Below is a small trained network, with its code and all its weights. Each question gives an input and a class and asks what happens when units are switched off, that is, made to give their printed mean instead of their output.

import numpy as np


def w(rows, s, z=0):
    codes = np.array(rows[::2]) - 128.0
    scale = np.full(codes.shape[1], s)
    scale[-1] = z or s
    return codes * scale


def f(y):
    return np.maximum(y, 0)


def log_softmax(a):
    a = a - a.max(-1, keepdims=True)
    return a - np.log(np.exp(a).sum(-1, keepdims=True))


def net(x, mask):
    res = np.array(x, float).reshape(1, 5) / 4 @ E
    y = f(res @ A[0][:, :-1].T + A[0][:, -1])
    res = res + np.where(mask, y, B[0][:, -1]) @ B[0][:, :-1]
    return log_softmax(res[-1] @ U[:, :-1].T + U[:, -1])


A, B = {}, {}
E = w([
[1,140,79,131,229,92,137],'x0',
[142,243,195,115,177,165,124],'x1',
[72,132,190,58,57,71,171],'x2',
[214,203,38,112,126,77,174],'x3',
[208,106,166,93,186,79,31],'x4',
],0.0096)
A[0] = w([
[104,129,128,169,104,201,158,139],'n0',
[200,149,56,121,107,103,159,13],'n1',
[171,125,100,224,137,154,112,38],'n2',
[71,151,84,145,201,109,134,108],'n3',
[134,210,160,104,158,180,136,97],'n4',
[103,126,125,87,185,99,110,131],'n5',
[120,171,190,131,156,182,120,117],'n6',
[173,118,148,83,208,81,75,112],'n7',
[125,184,92,114,136,91,149,103],'n8',
[147,111,151,91,136,94,127,157],'n9',
[181,169,65,96,126,81,174,34],'n10',
[95,160,90,167,103,195,226,142],'n11',
[103,65,167,158,110,173,92,152],'n12',
[142,121,83,168,166,189,92,69],'n13',
[148,182,163,111,161,168,144,3],'n14',
[140,1,64,135,97,104,123,62],'n15',
[216,126,147,124,55,209,114,58],'n16',
[130,83,97,139,110,122,132,57],'n17',
[92,153,164,76,71,46,134,91],'n18',
],0.013,0.003)
B[0] = w([
[152,96,149,121,151,113,63,174],'n0',
[93,185,191,93,198,140,103,218],'n1',
[208,76,180,185,128,105,189,194],'n2',
[119,147,97,171,116,212,164,218],'n3',
[116,165,87,143,64,40,159,209],'n4',
[88,79,90,146,81,181,125,190],'n5',
[122,233,97,93,159,85,128,200],'n6',
[184,62,89,112,90,136,68,236],'n7',
[104,166,139,112,186,163,90,184],'n8',
[157,122,90,137,114,156,125,171],'n9',
[95,151,205,92,189,155,105,218],'n10',
[232,54,97,75,89,125,31,210],'n11',
[101,173,198,85,222,130,94,199],'n12',
[191,128,206,198,122,101,208,197],'n13',
[98,218,106,114,81,51,136,183],'n14',
[70,250,109,105,61,56,143,224],'n15',
[44,134,42,152,86,251,143,250],'n16',
[131,203,111,118,96,89,138,161],'n17',
[236,67,184,254,143,151,194,206],'n18',
],0.0087,0.013)
U = w([
[101,210,82,122,78,1,156,160],'0',
[72,126,58,162,110,249,161,253],'1',
[217,107,219,203,121,101,229,78],'2',
[86,165,232,78,209,141,73,70],'3',
[201,84,72,92,90,105,28,59],'4',
],0.0097,0.0041)

Each question gives the input, the list of numbers given to net, and the class t.
The units are the neurons (one row each of A and B). Each row of codes is followed by its name. A weight is (code - 128) times the scale printed after its matrix; where a second scale follows, it is the last column's (A, B and U).
mask holds one flag per neuron, in row order. A switched-off neuron (its flag False) gives its mean, the last column of its row in B, instead of its output. The means were averaged over made-up inputs and are rounded, as every weight is.
A unit's drop is (log p(t) with every unit on - log p(t) with that unit switched off) / (log p(t) with every unit on - log p(t) with every unit switched off).
The circuit of an input: a set's keep is (log p(t) with only the set's units on - log p(t) with every unit switched off) / (log p(t) with every unit on - log p(t) with every unit switched off). Starting from the 12 units with the biggest drops (on a tie, the unit counted first), units are removed one at a time, each time the one whose removal leaves the highest keep (on an exact tie, the one counted first), for as long as the keep stays at least 0.8.
units of the circuit, in order: the units of the circuit, biggest drop first
top k neurons: the k neurons with the biggest drops, biggest first
drop of u: that unit's drop, to one decimal
input [7,-4,-8,-3,-2], class 2: units of the circuit, in order => (n13)
input [-4,-2,2,8,-6], class 3: units of the circuit, in order => (n1; n10)
input [0,-3,3,-8,-7], class 3: top 2 neurons => (n12; n7)
input [-7,6,-3,-3,3], class 1: top 2 neurons => (n16; n15)
input [-5,0,6,7,-8], class 4: top 2 neurons => (n11; n12)
input [-4,-6,-7,7,6], class 2: top 2 neurons => (n2; n13)
input [-7,-1,7,2,-5], class 1: top 2 neurons => (n16; n13)
input [8,5,8,3,8], class 1: top 3 neurons => (n5; n3; n11)
input [5,-1,4,3,6], class 4: top 3 neurons => (n16; n7; n13)
input [1,3,-1,1,2], class 0: top 2 neurons => (n16; n11)
input [3,7,2,-7,2], class 0: units of the circuit, in order => (n4; n6)
input [1,-1,7,4,7], class 2: top 2 neurons => (n18; n11)
input [-2,-4,-2,8,-5], class 3: top 2 neurons => (n1; n10)
input [1,4,3,7,-2], class 3: units of the circuit, in order => (n10)
input [-3,8,7,-5,-8], class 0: top 3 neurons => (n6; n4; n14)
input [2,-7,-6,8,3], class 3: top 3 neurons => (n1; n10; n4)
input [1,2,2,-3,4], class 4: units of the circuit, in order => (n1; n7)
input [2,0,8,-8,-8], class 2: drop of n1 => 0.2
input [1,-4,-3,0,-6], class 4: drop of n11 => 0.7
input [-3,-6,8,4,6], class 2: units of the circuit, in order => (n18)
input [-7,8,5,-3,-3], class 0: drop of n14 => 0.3
